The symbols move the states like this.
deki: ne>., si>riko, zi>., fe>boto, ru>mazi, ke>vabi, ku>pode
renu: ne>kisa, si>tugu, zi>kefe, fe>nedu, ru>dura, ke>pepu, ku>fupa
redo: ne>pomu, si>lona, zi>line, fe>lasa, ru>kovi, ke>febo, ku>kiku
tiro: ne>meba, si>sado, zi>vozo, fe>poma, ru>vudi, ke>bofu, ku>pumu
vere: ne>boga, si>veke, zi>lepa, fe>sipi, ru>zevu, ke>femo, ku>golu
nedu: ne>bofo, si>mazi, zi>dade, fe>renu, ru>riko, ke>zege, ku>nose
febo: ne>tika, si>., zi>fegu, fe>kogi, ru>gida, ke>redo, ku>.
boga: ne>vere, si>tega, zi>kifi, fe>pode, ru>nusi, ke>pete, ku>boto
bofo: ne>nedu, si>furo, zi>sibe, fe>kisa, ru>vave, ke>zapu, ku>fedi
lize: ne>., si>tika, zi>pode, fe>kifi, ru>zuru, ke>gika, ku>.
muku: ne>nozo, si>fedi, zi>ruku, fe>zevu, ru>sipi, ke>gofi, ku>furo
fefu: ne>bofu, si>bida, zi>zevu, fe>ruku, ru>lepa, ke>meba, ku>kuna
nuno: ne>., si>voza, zi>vabi, fe>zoru, ru>pimi, ke>., ku>gika
ruvi: ne>pimi, si>fasa, zi>rife, fe>kilu, ru>., ke>., ku>rudi
kovi: ne>befe, si>rudi, zi>dofi, fe>sedo, ru>redo, ke>gida, ku>fasa
femo: ne>pete, si>dunu, zi>lofo, fe>zeri, ru>medu, ke>vere, ku>zote
puvi: ne>mimu, si>mena, zi>kilu, fe>rife, ru>zote, ke>ludo, ku>medu
meba: ne>tiro, si>sedo, zi>medu, fe>rudi, ru>lofo, ke>fefu, ku>kilu
libu: ne>., si>feso, zi>boto, fe>., ru>tena, ke>zoru, ku>kifi
baki: ne>gofi, si>totu, zi>poma, fe>vozo, ru>veni, ke>nozo, ku>kipa
pepu: ne>mena, si>mimu, zi>gage, fe>zege, ru>mame, ke>renu, ku>tose
line: ne>sudu, si>zeri, zi>redo, fe>dunu, ru>dofi, ke>fegu, ku>dovo
dade: ne>sibe, si>zike, zi>nedu, fe>kefe, ru>mave, ke>rube, ku>napa
bida: ne>zufo, si>fefu, zi>zogu, fe>gida, ru>kogi, ke>sedo, ku>rava
pumu: ne>kilu, si>gage, zi>mimu, fe>pimi, ru>zoru, ke>tena, ku>tiro
muna: ne>zoru, si>luvo, zi>zote, fe>., ru>kilu, ke>., ku>lofo
vode: ne>zote, si>mame, zi>zoru, fe>vabi, ru>mimu, ke>boto, ku>pete
kisa: ne>renu, si>ludo, zi>rava, fe>bofo, ru>fubi, ke>mena, ku>zogu
tena: ne>kuna, si>kefe, zi>tugu, fe>zike, ru>libu, ke>pumu, ku>bofu
furo: ne>mazi, si>bofo, zi>., fe>ludo, ru>., ke>rife, ku>muku
bovo: ne>mame, si>zote, zi>luvo, fe>dovo, ru>mena, ke>fubi, ku>dunu
mena: ne>pepu, si>puvi, zi>toti, fe>zapu, ru>bovo, ke>kisa, ku>dama
lasa: ne>fopu, si>lofo, zi>dunu, fe>redo, ru>sedo, ke>kogi, ku>luvo
dovo: ne>luba, si>pasa, zi>kiku, fe>bovo, ru>zapu, ke>vave, ku>line
rava: ne>kefe, si>kuna, zi>kisa, fe>sibe, ru>baso, ke>toti, ku>bida
rupa: ne>fegu, si>pode, zi>tika, fe>tega, ru>nose, ke>sudu, ku>riko
veni: ne>zeri, si>sudu, zi>gika, fe>pete, ru>baki, ke>pode, ku>vabi
toti: ne>gage, si>kilu, zi>mena, fe>fasa, ru>luvo, ke>rava, ku>sedo
riko: ne>vave, si>deki, zi>mave, fe>dura, ru>nedu, ke>luba, ku>rupa
befe: ne>kovi, si>poma, zi>totu, fe>sado, ru>pomu, ke>napa, ku>rube
totu: ne>dofi, si>baki, zi>befe, fe>tose, ru>sudu, ke>nose, ku>zege
gida: ne>napa, si>ruku, zi>fedi, fe>bida, ru>febo, ke>kovi, ku>sibe
zogu: ne>fupa, si>zevu, zi>bida, fe>fedi, ru>veke, ke>dama, ku>kisa
lofo: ne>vudi, si>lasa, zi>femo, fe>lona, ru>meba, ke>lepa, ku>muna
lepa: ne>kifi, si>kogi, zi>vere, fe>., ru>fefu, ke>lofo, ku>.
luba: ne>dovo, si>vabi, zi>voza, fe>mame, ru>zege, ke>riko, ku>sudu
mame: ne>bovo, si>vode, zi>nera, fe>luba, ru>pepu, ke>dura, ku>lalu
fubi: ne>dura, si>golu, zi>baso, fe>vave, ru>kisa, ke>bovo, ku>veke
pomu: ne>redo, si>gika, zi>sudu, fe>fopu, ru>befe, ke>tika, ku>voza
kilu: ne>pumu, si>toti, zi>puvi, fe>ruvi, ru>muna, ke>kuna, ku>meba
kifi: ne>lepa, si>lobu, zi>boga, fe>lize, ru>bofu, ke>vudi, ku>libu
mazi: ne>furo, si>nedu, zi>zike, fe>tugu, ru>deki, ke>kipa, ku>nozo
sibe: ne>dade, si>., zi>bofo, fe>rava, ru>., ke>fasa, ku>gida
zuru: ne>ruku, si>napa, zi>nozo, fe>bofu, ru>lize, ke>poma, ku>zike
kogi: ne>lobu, si>lepa, zi>veke, fe>febo, ru>bida, ke>lasa, ku>baso
bofu: ne>fefu, si>zufo, zi>nusi, fe>zuru, ru>kifi, ke>tiro, ku>tena
kipa: ne>rife, si>zege, zi>pimi, fe>mimu, ru>vabi, ke>mazi, ku>baki
voza: ne>kiku, si>nuno, zi>luba, fe>nera, ru>rube, ke>mave, ku>pomu
zeri: ne>veni, si>line, zi>lona, fe>femo, ru>gofi, ke>sipi, ku>pasa
kuna: ne>tena, si>rava, zi>ludo, fe>., ru>., ke>kilu, ku>fefu
vabi: ne>pasa, si>luba, zi>nuno, fe>vode, ru>kipa, ke>deki, ku>veni
lalu: ne>dunu, si>pete, zi>fopu, fe>sudu, ru>tose, ke>tega, ku>mame
sudu: ne>line, si>veni, zi>pomu, fe>lalu, ru>totu, ke>rupa, ku>luba
tika: ne>febo, si>lize, zi>rupa, fe>lobu, ru>napa, ke>pomu, ku>mave
gofi: ne>baki, si>dofi, zi>rudi, fe>medu, ru>zeri, ke>muku, ku>rife
baso: ne>feso, si>., zi>fubi, fe>., ru>rava, ke>luvo, ku>kogi
vudi: ne>lofo, si>fopu, zi>pete, fe>gika, ru>tiro, ke>kifi, ku>zoru
zote: ne>vode, si>bovo, zi>muna, fe>pasa, ru>puvi, ke>golu, ku>femo
dofi: ne>totu, si>gofi, zi>kovi, fe>dama, ru>line, ke>fedi, ku>zapu
dunu: ne>lalu, si>femo, zi>lasa, fe>line, ru>dama, ke>veke, ku>bovo
vozo: ne>medu, si>tose, zi>tiro, fe>baki, ru>pete, ke>nusi, ku>mimu
lobu: ne>kogi, si>kifi, zi>tega, fe>tika, ru>zufo, ke>fopu, ku>feso
feso: ne>baso, si>libu, zi>dura, fe>mave, ru>kefe, ke>nera, ku>lobu
pimi: ne>ruvi, si>rube, zi>kipa, fe>pumu, ru>nuno, ke>zike, ku>poma
rube: ne>fasa, si>pimi, zi>zege, fe>gage, ru>voza, ke>dade, ku>befe
nose: ne>fedi, si>nozo, zi>napa, fe>fupa, ru>rupa, ke>totu, ku>nedu
vave: ne>riko, si>., zi>., fe>fubi, ru>bofo, ke>dovo, ku>fegu
pode: ne>sipi, si>rupa, zi>lize, fe>boga, ru>nozo, ke>veni, ku>deki
sipi: ne>pode, si>fegu, zi>., fe>vere, ru>muku, ke>zeri, ku>.
gika: ne>lona, si>pomu, zi>veni, fe>vudi, ru>poma, ke>lize, ku>nuno
veke: ne>tega, si>vere, zi>kogi, fe>fegu, ru>zogu, ke>dunu, ku>fubi
pete: ne>femo, si>lalu, zi>vudi, fe>veni, ru>vozo, ke>boga, ku>vode
tega: ne>veke, si>boga, zi>lobu, fe>rupa, ru>fupa, ke>lalu, ku>dura
fupa: ne>zogu, si>nusi, zi>zufo, fe>nose, ru>tega, ke>tose, ku>renu
pasa: ne>vabi, si>dovo, zi>., fe>zote, ru>rife, ke>., ku>zeri
zoru: ne>muna, si>nera, zi>vode, fe>nuno, ru>pumu, ke>libu, ku>vudi
kiku: ne>voza, si>., zi>dovo, fe>luvo, ru>fasa, ke>., ku>redo
dama: ne>tose, si>medu, zi>sedo, fe>dofi, ru>dunu, ke>zogu, ku>mena
luvo: ne>nera, si>muna, zi>bovo, fe>kiku, ru>toti, ke>baso, ku>lasa
fedi: ne>nose, si>muku, zi>gida, fe>zogu, ru>fegu, ke>dofi, ku>bofo
ruku: ne>zuru, si>gida, zi>muku, fe>fefu, ru>., ke>rudi, ku>.
zege: ne>zapu, si>kipa, zi>rube, fe>pepu, ru>luba, ke>nedu, ku>totu
fopu: ne>lasa, si>vudi, zi>lalu, fe>pomu, ru>sado, ke>lobu, ku>nera
dura: ne>fubi, si>boto, zi>feso, fe>riko, ru>renu, ke>mame, ku>tega
zapu: ne>zege, si>rife, zi>fasa, fe>mena, ru>dovo, ke>bofo, ku>dofi
nozo: ne>muku, si>nose, zi>zuru, fe>nusi, ru>pode, ke>baki, ku>mazi
rudi: ne>poma, si>kovi, zi>gofi, fe>meba, ru>lona, ke>ruku, ku>ruvi
gage: ne>toti, si>pumu, zi>pepu, fe>rube, ru>nera, ke>kefe, ku>sado
tose: ne>dama, si>vozo, zi>sado, fe>totu, ru>lalu, ke>fupa, ku>pepu
golu: ne>boto, si>fubi, zi>., fe>., ru>ludo, ke>zote, ku>vere
fasa: ne>rube, si>ruvi, zi>zapu, fe>toti, ru>kiku, ke>sibe, ku>kovi
mimu: ne>puvi, si>pepu, zi>pumu, fe>kipa, ru>vode, ke>tugu, ku>vozo
sado: ne>sedo, si>tiro, zi>tose, fe>befe, ru>fopu, ke>zufo, ku>gage
sedo: ne>sado, si>meba, zi>dama, fe>kovi, ru>lasa, ke>bida, ku>toti
ludo: ne>tugu, si>kisa, zi>kuna, fe>furo, ru>golu, ke>puvi, ku>zevu
rife: ne>kipa, si>zapu, zi>ruvi, fe>puvi, ru>pasa, ke>furo, ku>gofi
fegu: ne>rupa, si>sipi, zi>febo, fe>veke, ru>fedi, ke>line, ku>vave
tugu: ne>ludo, si>renu, zi>tena, fe>mazi, ru>boto, ke>mimu, ku>nusi
zike: ne>., si>dade, zi>mazi, fe>tena, ru>., ke>pimi, ku>zuru
poma: ne>rudi, si>befe, zi>baki, fe>tiro, ru>gika, ke>zuru, ku>pimi
lona: ne>gika, si>redo, zi>zeri, fe>lofo, ru>rudi, ke>., ku>.
nera: ne>luvo, si>zoru, zi>mame, fe>voza, ru>gage, ke>feso, ku>fopu
nusi: ne>zevu, si>fupa, zi>bofu, fe>nozo, ru>boga, ke>vozo, ku>tugu
mave: ne>., si>., zi>riko, fe>feso, ru>dade, ke>voza, ku>tika
medu: ne>vozo, si>dama, zi>meba, fe>gofi, ru>femo, ke>zevu, ku>puvi
zevu: ne>nusi, si>zogu, zi>fefu, fe>muku, ru>vere, ke>medu, ku>ludo
boto: ne>golu, si>dura, zi>libu, fe>deki, ru>tugu, ke>vode, ku>boga
napa: ne>gida, si>zuru, zi>nose, fe>zufo, ru>tika, ke>befe, ku>dade
zufo: ne>bida, si>bofu, zi>fupa, fe>napa, ru>lobu, ke>sado, ku>kefe
kefe: ne>rava, si>tena, zi>renu, fe>dade, ru>feso, ke>gage, ku>zufo

In the rows, 524 stands for zero.

The rows follow the links: the fewer symbols apart two states are, the more alike their rows tend to be.

Each row is also shifted at random along 10 hidden directions that mean nothing.

Some states, each with a row of numbers:
baki -> 529 428 517 316 593 517 413 367 614 557 505 611 642 314 588 488 585 456 543 533 417 618 122 687 483 503 512 469 607 276 565 559 422 370 443 566 429 446 623 534 544 639
puvi -> 536 373 618 560 435 566 484 425 373 714 605 520 459 691 393 678 397 555 408 398 342 507 715 575 549 537 525 643 451 572 600 474 552 574 548 497 475 877 430 390 506 527
ruku -> 334 404 549 366 614 574 508 685 520 435 660 488 526 582 661 434 579 711 512 649 673 527 528 517 377 761 580 503 558 481 542 538 403 644 587 441 447 673 511 537 564 458
redo -> 596 483 465 501 491 597 583 467 526 543 537 685 602 488 527 566 539 450 547 518 344 587 499 558 404 347 496 525 581 659 579 509 561 418 540 494 516 498 620 570 484 605
kefe -> 599 570 458 321 475 379 537 460 666 443 361 463 595 383 401 503 492 455 492 514 451 467 355 474 501 459 549 484 508 464 729 494 467 412 464 463 541 528 504 477 496 578
kilu -> 585 318 626 560 404 552 473 425 318 610 342 526 464 485 472 601 563 476 526 432 425 580 338 520 500 542 441 590 408 512 436 488 488 658 595 514 398 502 525 589 455 555
medu -> 538 444 408 629 610 556 517 560 587 526 699 536 553 427 530 541 519 466 738 390 528 543 531 621 515 336 502 629 494 529 578 563 360 532 506 430 488 679 482 707 561 566
vave -> 569 496 488 529 503 488 614 407 578 614 623 566 493 539 471 596 454 521 358 581 371 690 719 606 524 562 474 536 595 555 511 526 546 382 329 529 466 465 496 495 506 423
totu -> 588 536 543 561 593 619 391 669 433 499 447 393 503 681 611 496 548 583 608 547 565 201 513 285 451 521 708 406 418 590 651 546 724 591 767 541 630 766 619 456 460 608
poma -> 395 689 522 336 634 539 511 632 578 406 574 622 604 514 600 439 578 624 489 530 642 461 478 515 528 612 607 418 621 430 581 505 514 549 662 580 587 617 532 455 572 618
lobu -> 480 266 500 469 457 550 476 578 566 536 507 581 526 469 540 480 579 509 739 623 612 502 444 514 362 537 477 559 549 627 465 510 447 686 610 399 548 595 570 465 497 439
mave -> 609 494 604 534 400 582 598 449 514 564 518 670 510 625 602 438 716 451 565 597 502 538 584 324 603 686 395 539 572 613 476 572 475 397 571 446 509 535 544 320 380 448
rudi -> 521 402 622 368 544 547 558 496 479 465 544 582 518 572 534 517 583 512 445 536 495 652 528 537 572 682 596 525 464 491 470 553 471 629 515 517 393 522 422 526 493 585
zogu -> 428 648 506 502 609 666 526 684 562 607 622 633 524 647 632 447 497 559 576 627 666 569 666 463 533 552 501 578 527 617 522 405 492 425 556 530 599 558 467 547 647 524
dura -> 532 478 578 591 434 545 525 495 606 622 665 446 438 539 519 493 635 497 657 507 545 469 485 573 582 520 379 573 564 439 517 607 371 518 408 414 492 635 470 379 476 378
mazi -> 521 600 462 497 598 503 421 536 555 539 632 490 533 524 515 463 405 597 509 464 488 547 580 682 588 480 510 536 660 444 453 486 528 488 497 563 552 602 563 598 539 472
mena -> 557 417 532 497 498 605 494 523 495 653 629 440 479 527 380 557 533 503 572 424 463 568 577 626 539 499 524 592 412 476 540 496 460 634 432 442 473 723 355 507 496 520
tena -> 588 601 534 533 457 406 574 464 602 456 444 542 544 551 480 427 583 399 566 478 550 536 514 423 709 587 434 611 481 517 541 534 386 398 522 462 536 475 464 529 514 568
sado -> 623 410 551 528 449 615 522 416 491 603 420 720 541 476 597 498 728 296 687 559 637 659 309 490 576 607 393 651 478 463 417 470 345 562 583 534 485 395 528 449 414 528
lona -> 441 523 559 409 562 529 577 653 531 422 625 553 539 631 523 567 508 679 442 508 468 417 645 481 426 491 665 420 548 584 664 575 626 565 633 444 529 765 489 458 535 599
tega -> 444 587 541 510 546 430 554 541 695 408 465 385 557 555 552 426 595 488 578 677 643 429 411 365 576 608 564 397 431 498 615 582 526 398 435 506 560 386 501 465 619 546
nozo -> 603 440 485 365 574 517 358 554 572 546 417 639 627 411 650 435 478 523 659 536 488 430 349 447 464 467 595 505 590 493 596 506 547 472 691 467 513 634 639 533 516 603
fubi -> 416 374 510 531 490 655 439 633 502 716 610 585 506 554 514 503 486 643 692 524 444 503 567 550 358 377 419 544 603 666 517 443 533 538 589 423 547 770 573 500 570 475
sedo -> 423 608 557 827 503 814 513 652 315 642 734 519 406 810 611 569 621 566 519 500 610 492 648 665 439 499 343 733 527 543 430 434 457 612 611 590 598 686 602 559 541 377
pomu -> 429 330 314 478 613 569 561 485 624 445 586 685 606 327 650 417 654 480 718 664 645 573 426 503 233 590 479 489 636 612 440 550 450 527 609 496 592 396 655 608 541 435
tika -> 495 431 638 394 456 609 504 544 509 510 464 617 517 560 615 436 651 526 546 675 542 603 340 517 467 657 474 464 599 494 424 501 550 592 535 523 474 439 614 402 481 500
furo -> 518 283 389 496 606 448 448 486 472 533 605 457 509 491 468 539 379 621 468 533 429 567 740 546 406 625 573 577 515 670 531 517 520 592 515 461 470 637 526 635 530 418
lalu -> 510 673 578 607 525 497 596 509 563 543 505 489 498 519 504 623 531 474 481 535 655 518 476 617 617 499 542 494 532 373 453 523 593 583 419 657 597 331 491 449 568 508
renu -> 427 567 611 179 473 574 414 513 578 676 428 647 548 522 472 458 401 548 460 619 466 627 466 575 574 553 518 473 618 473 502 320 607 516 517 578 550 600 431 374 602 588
fopu -> 627 363 609 634 413 468 589 448 536 379 530 365 424 524 390 553 678 377 654 471 615 535 421 598 611 536 505 576 360 470 448 664 427 765 386 451 428 439 423 478 446 484
boto -> 465 484 631 475 376 550 483 358 634 743 679 692 542 598 517 528 520 513 538 475 297 603 459 685 611 449 290 605 736 466 575 477 408 280 434 458 467 731 542 331 559 509
zapu -> 608 634 552 430 612 537 500 635 519 492 393 432 555 413 522 486 558 518 510 522 565 510 480 335 580 583 724 359 387 451 545 544 598 563 528 519 476 446 402 565 462 613
vabi -> 287 599 527 370 615 555 445 566 593 525 559 599 622 521 639 392 564 690 519 592 488 388 421 367 447 599 577 265 649 525 594 540 661 342 699 530 611 571 597 438 623 634
fegu -> 502 663 677 492 552 614 516 669 559 567 668 461 517 660 602 526 568 663 479 577 492 479 482 564 556 461 587 437 578 418 608 544 579 479 435 487 441 603 518 440 546 536
kiku -> 661 653 584 575 492 616 574 677 442 556 394 621 534 486 543 525 575 539 621 413 516 481 615 355 598 357 606 458 471 607 429 512 684 661 678 425 553 557 477 547 336 637
kipa -> 500 561 412 385 609 478 462 400 562 547 538 603 595 414 464 554 378 569 394 493 385 571 590 635 506 520 603 480 640 470 569 496 601 423 549 624 579 572 546 505 570 570
dovo -> 525 490 445 412 602 544 496 581 492 557 462 546 542 364 436 552 372 605 491 498 422 582 588 583 440 380 647 355 543 572 444 487 730 633 514 559 543 427 499 620 544 606

Where do the symbols, taken in turn from left to right, take each start?
Answers are names.
485 299 371 385 499 460 512 447 493 519 484 476 519 468 329 568 352 527 443 564 392 643 631 619 313 506 471 623 517 728 582 400 501 560 470 473 523 595 523 656 576 423
ne fe ku ne ne fe ne ne: zufo
306 522 412 425 626 507 535 532 593 573 557 605 590 397 448 575 355 657 474 491 421 565 587 608 355 369 538 419 630 604 563 445 625 467 547 554 586 529 501 643 728 593
zi zi ku fe ne ne ku si ke: vave
673 658 456 681 564 484 479 387 356 514 336 392 463 473 471 592 434 421 360 507 481 581 489 588 578 568 540 514 451 484 347 497 707 555 481 785 577 206 658 643 502 500
ne ru ne ru ku ru ku si fe: vode
430 487 483 507 483 474 630 457 545 523 529 617 563 462 488 579 549 539 486 507 496 546 608 424 477 513 476 502 542 607 578 540 485 439 567 457 527 492 461 545 560 543
si zi ku zi zi fe zi ke fe si: lepa
585 361 384 554 578 512 370 483 414 503 406 451 498 578 533 516 337 506 502 628 480 457 612 521 357 532 591 519 496 733 485 437 748 586 667 667 629 498 729 615 539 461
ru si ke ke zi zi ru ke: baki
587 278 466 191 511 511 559 452 604 512 477 688 588 417 459 405 571 465 595 620 422 644 618 351 437 657 565 514 474 700 589 468 416 464 546 333 448 627 398 490 421 547
ke si ku si ku ku ne ru zi: sudu
558 352 467 371 600 630 472 624 550 606 624 689 535 496 557 498 472 556 652 592 566 652 652 566 450 534 580 562 570 600 469 420 469 636 552 435 502 663 474 561 475 485
ku ne zi fe ru ru: kefe
600 713 478 713 567 512 542 661 534 449 475 543 531 491 594 514 516 463 627 401 634 514 512 523 642 327 466 641 503 529 509 536 400 484 554 480 525 445 577 714 548 557
zi ne ru si zi fe ke ru ku si: pimi
551 581 556 451 518 487 512 520 617 476 528 384 497 481 517 437 574 535 515 567 506 533 459 531 610 592 557 389 550 441 472 594 554 498 402 493 485 429 501 468 510 476
zi ru ke ru ke zi si: deki
379 306 515 562 483 597 605 591 521 496 739 462 458 625 457 592 639 581 559 572 600 492 692 543 344 601 520 562 472 649 581 565 441 707 508 424 517 697 422 473 512 409
ke si ke si ke si: lepa
294 402 558 622 505 554 629 515 467 538 647 535 476 654 627 554 543 607 395 665 599 559 604 524 368 694 374 602 580 603 540 526 422 455 520 532 497 495 574 515 639 366
ru si ke ru ne ne zi zi: lasa
430 339 352 313 657 540 489 372 566 588 533 701 634 265 525 474 499 513 533 555 403 754 429 610 371 562 497 476 618 501 509 448 456 355 514 517 469 439 536 681 608 571
ru fe zi si ru ku ru si zi ke: vere
454 425 463 539 527 556 398 494 520 533 474 566 569 394 635 490 538 513 630 497 583 475 259 633 345 453 386 640 627 436 536 498 345 510 590 516 534 571 739 615 570 443
zi ke si ne ku zi: toti
